Below are the code and all the weights of a small trained network. Each question names an input and a class and asks about switching units off, where a switched-off unit gives its printed mean instead of its output.

import numpy as np


def w(rows, s, z=0):
    codes = np.array(rows[::2]) - 128.0
    scale = np.full(codes.shape[1], s)
    scale[-1] = z or s
    return codes * scale


def f(y):
    return np.maximum(y, 0)


def log_softmax(a):
    a = a - a.max(-1, keepdims=True)
    return a - np.log(np.exp(a).sum(-1, keepdims=True))


def net(x, mask):
    res = np.array(x, float).reshape(1, 8) / 4 @ E
    y = f(res @ A[0][:, :-1].T + A[0][:, -1])
    res = res + np.where(mask, y, B[0][:, -1]) @ B[0][:, :-1]
    return log_softmax(res[-1] @ U[:, :-1].T + U[:, -1])


A, B = {}, {}
E = w([
[173,248,142,70,148],'x0',
[129,70,132,158,132],'x1',
[1,129,183,155,20],'x2',
[132,175,178,109,78],'x3',
[230,75,108,80,145],'x4',
[108,180,252,168,228],'x5',
[77,93,135,173,112],'x6',
[88,88,101,104,173],'x7',
],0.0072)
A[0] = w([
[191,124,223,216,208,193],'neuron 1',
[193,66,191,157,149,214],'neuron 2',
[125,50,68,122,102,206],'neuron 3',
[53,107,167,157,99,229],'neuron 4',
[172,235,123,55,132,172],'neuron 5',
[112,183,132,174,111,50],'neuron 6',
[171,162,111,82,152,215],'neuron 7',
[90,127,80,207,148,194],'neuron 8',
[110,85,162,115,170,2],'neuron 9',
[136,179,123,67,61,226],'neuron 10',
[94,89,115,116,211,73],'neuron 11',
[209,18,209,126,146,152],'neuron 12',
[194,33,191,193,109,101],'neuron 13',
[195,162,101,151,126,175],'neuron 14',
[120,102,90,100,88,15],'neuron 15',
[1,190,198,117,134,242],'neuron 16',
[91,92,75,61,88,216],'neuron 17',
],0.0084,0.0031)
B[0] = w([
[94,167,36,74,223,214],'neuron 1',
[65,205,1,132,223,181],'neuron 2',
[54,106,140,132,118,197],'neuron 3',
[45,157,79,156,190,216],'neuron 4',
[140,123,213,46,107,209],'neuron 5',
[74,144,180,95,195,156],'neuron 6',
[63,107,166,58,134,187],'neuron 7',
[56,89,170,29,157,175],'neuron 8',
[79,128,94,181,139,140],'neuron 9',
[43,111,157,71,88,191],'neuron 10',
[63,102,213,115,66,154],'neuron 11',
[50,197,66,125,174,186],'neuron 12',
[123,212,17,74,115,175],'neuron 13',
[84,172,119,86,148,173],'neuron 14',
[85,95,112,130,151,148],'neuron 15',
[40,173,158,124,206,255],'neuron 16',
[42,101,149,139,76,188],'neuron 17',
],0.007,0.01)
U = w([
[31,36,98,76,123,249],'0',
[182,133,44,219,41,2],'1',
[131,219,135,1,86,2],'2',
[77,182,22,115,142,249],'3',
[77,232,93,126,213,218],'4',
[77,176,93,182,72,5],'5',
],0.0077,0.004)

Each question gives the input, the list of numbers given to net, and the class t.
The units are the neurons (one row each of A and B). Each row of codes is followed by its name. A weight is (code - 128) times the scale printed after its matrix; where a second scale follows, it is the last column's (A, B and U).
mask holds one flag per neuron, in row order. A switched-off neuron (its flag False) gives its mean, the last column of its row in B, instead of its output. The means were averaged over made-up inputs and are rounded, as every weight is.
A unit's drop is (log p(t) with every unit on - log p(t) with that unit switched off) / (log p(t) with every unit on - log p(t) with every unit switched off).
The circuit of an input: a set's keep is (log p(t) with only the set's units on - log p(t) with every unit switched off) / (log p(t) with every unit on - log p(t) with every unit switched off). Starting from the 12 units with the biggest drops (on a tie, the unit counted first), units are removed one at a time, each time the one whose removal leaves the highest keep (on an exact tie, the one counted first), for as long as the keep stays at least 0.8.
units of the circuit, in order: the units of the circuit, biggest drop first
most important unit: the unit with the biggest drop
k most important neurons: the k neurons with the biggest drops, biggest first
drop when u is switched off: that unit's drop, to one decimal
input [2,-1,-8,-1,4,-2,-2,4], class 2: most important unit : neuron 5
input [4,-8,-2,-4,-2,2,0,-1], class 2: units of the circuit, in order : neuron 5; neuron 4; neuron 2
input [8,-2,6,8,6,-7,6,3], class 0: units of the circuit, in order : neuron 17; neuron 10
input [8,1,1,-5,1,4,-4,-5], class 2: units of the circuit, in order : neuron 5; neuron 4
input [-5,3,1,-1,8,3,4,6], class 4: 2 most important neurons : neuron 12; neuron 2
input [-2,7,6,-4,-6,7,3,6], class 4: 2 most important neurons : neuron 16; neuron 4
input [-8,-3,3,6,-7,3,6,6], class 4: 3 most important neurons : neuron 16; neuron 4; neuron 10
input [8,-1,3,2,-2,1,-2,-6], class 2: drop when neuron 5 is switched off : 0.3
input [8,3,3,-2,-5,-5,1,-3], class 2: drop when neuron 11 is switched off : 0.0
input [6,-1,-7,-3,3,-6,0,0], class 2: drop when neuron 5 is switched off : 0.2
